array([[49, 45, 94, 84, 53, 65],
       [94, 33, 23, 70, 45, 62],
       [78, 31, 59, 55, 22, 86]]) ⇒ 78

array([[7, 6, 5, 5, 4],
       [3, 3, 2, 5, 3],
       [2, 3, 4, 5, 3]]) ⇒ 2

array([[13, 54, 78, 61],
       [38, 37, 35, 38],
       [37, 38, 35, 36]]) ⇒ 37

array([[ 307,  226,   33,   33,  226, -200, -465],
       [-645,  207,   -2,   11, -143,  472,  629],
       [ 494, -120,   14,  -81,  356,  261,   55]]) ⇒ 494

array([[4026, 8894, 5959, 3234, 3241],
       [3495, 7023, 8072, 3765, 3205],
       [8855, 3988, 3320, 3080, 3131]]) ⇒ 8855

array([[126, 133, 185, 164, 138],
       [173, 118,  41, 121,  75],
       [202, 185, 144, 195, 175]]) ⇒ 202

array([[3426, 6898, 4116, 5307, 5590, 3620],
       [7695, 4546, 7487, 4703, 6390, 8268],
       [6074, 4471, 4860, 4724, 1991, 2525]]) ⇒ 6074
---
Input:
[[535 398 722 187 536]
 [345 809 186 476 304]]
Output: 809

Input:
[[59 66 43 67 79 57 55]
 [55 61 59 74 25 52 57]
 [73 85 65 76  8 65 74]]
Output: 61

Input:
[[132 161 114 187 179 117]
 [127  83 235  23 167  39]
 [223 177  98  90 160 147]]
Output: 83

Input:
[[5 3 7 2]
 [8 4 5 8]]
Output: 4

Input:
[[  86  386 -760 -146  531]
 [ 197  501 -555  197  499]
 [ 162 -540  848  -35  493]]
Output: 501

Input:
[[ 541  490  783  398  944  339  -51]
 [-432  582  981 -784  731 -226  916]]
Output: 582

Input:
[[6 6 5 6 5]
 [2 5 4 8 3]
 [8 7 5 1 8]]
Output: 5

Input:
[[ -32 -178 -319  -50 -304 -170 -274]
 [ 344  529 -450 -329 -117 -538 -173]
 [-559  203 -792   39  229 -195 -275]]
Output: 529

Input:
[[395 501 569 970 215 554 536]
 [121 640 477 518 478 356 333]]
Output: 640

Input:
[[-30 -14 -18 -40 -25 -30]
 [-32  -8  25  -6  21   7]]
Output: -8
---
array([-46,  31,   7,  -5]) => -5
array([20, 45, 87, 55]) => 55
array([ 19,  92, 196, 105]) => 105
array([ 20, 142, 248, 102]) => 102
array([ 30, 238,  52, 233]) => 233
array([ 676, -936, -669,  995]) => 995
array([141,  28, 242, 176]) => 176
---
array([[85, 58, 80, 94, 48, 63, 35],
       [65, 86, 68, 78, 49, 57, 24]]) --> 86

array([[  7, -14, -31,   1, -31,  12],
       [-38,  44,  43, -21,  14,  -3],
       [  2,   1, -10, -13, -31, -34]]) --> 44

array([[ 8, 89, 60,  1],
       [ 3, 67, 80,  4],
       [69,  4,  6, 79]]) --> 67

array([[8, 3, 1, 4, 7, 5],
       [6, 5, 4, 7, 1, 5]]) --> 5

array([[769, 161, 683, 124, 593],
       [ 20, 730, 227, 736, 484]]) --> 730

array([[ 99, 343, 643, 576],
       [387,  78, 968, 513],
       [220, 298, 865, 435]]) --> 78

array([[7, 4, 4, 6, 8, 6],
       [6, 5, 2, 6, 2, 3]]) --> 5

array([[8002, 7655, 8390, 9570, 9528, 8940, 8138],
       [7688, 8524, 3107, 8962, 9411, 7688, 8669],
       [8274, 9868, 1609, 8623, 7856, 8340, 9837]]) --> 8524

array([[ -1,  41, -29,  16, -17,  14],
       [-24,  29, -41,  50, -29,  29],
       [ 22,  24,  11,   7,  -1,  16]]) --> 29
---
[[1.13, -1.27, 0.21, -0.38, 0.20], [0.31, 0.57, -0.89, -0.49, 0.14]] ans = 0.14
[[14.0, -18.8, 5.2, 10.3, 3.1, -4.5, 11.4], [3.2, 9.7, 3.1, 5.9, 1.4, 17.7, 19.7]] ans = 19.7
[[0.139, 0.155, 0.149, 0.178], [0.125, 0.036, 0.031, -0.112]] ans = -0.112
[[-0.20, 0.09, 0.22, -0.09, -0.01, 0.00], [0.02, -0.11, -0.21, -0.05, -0.11, -0.10]] ans = -0.10
[[-169.80, 105.23, -132.70, 88.19], [-14.92, -73.61, -137.72, 75.62]] ans = 75.62
[[-170.81, 155.62, 56.69, -88.08], [-109.63, -5.13, 183.82, -148.60]] ans = -148.60
[[0.01, -0.01, -0.05, -0.03, -0.04], [0.00, 0.04, 0.04, 0.21, -0.18]] ans = -0.18
---
[[-4.14  1.95  0.87 -1.27  5.06]
 [-5.75  2.38  0.73 -0.54  5.95]] out 5.06

[ 2.45 -5.78  4.86  4.49 -3.09 -2.89  1.42] out 4.49

[[-0.49  0.48 -0.75 -0.76]
 [-1.24  2.05 -6.15 -1.08]] out 0.48

[4.03 3.21 5.96 4.92] out 4.92

[ 4.10 -2.83  0.07  3.12 -5.57  6.52 -4.72] out 4.10

[[-0.54 -1.09  5.79  3.49]
 [-0.09  0.00 -1.86 -0.45]] out 3.49

[[ 2.08  2.25  2.60 -1.15]
 [-0.95 -0.52  1.39 -0.88]
 [-4.69  2.66 -2.71  0.73]] out 2.60
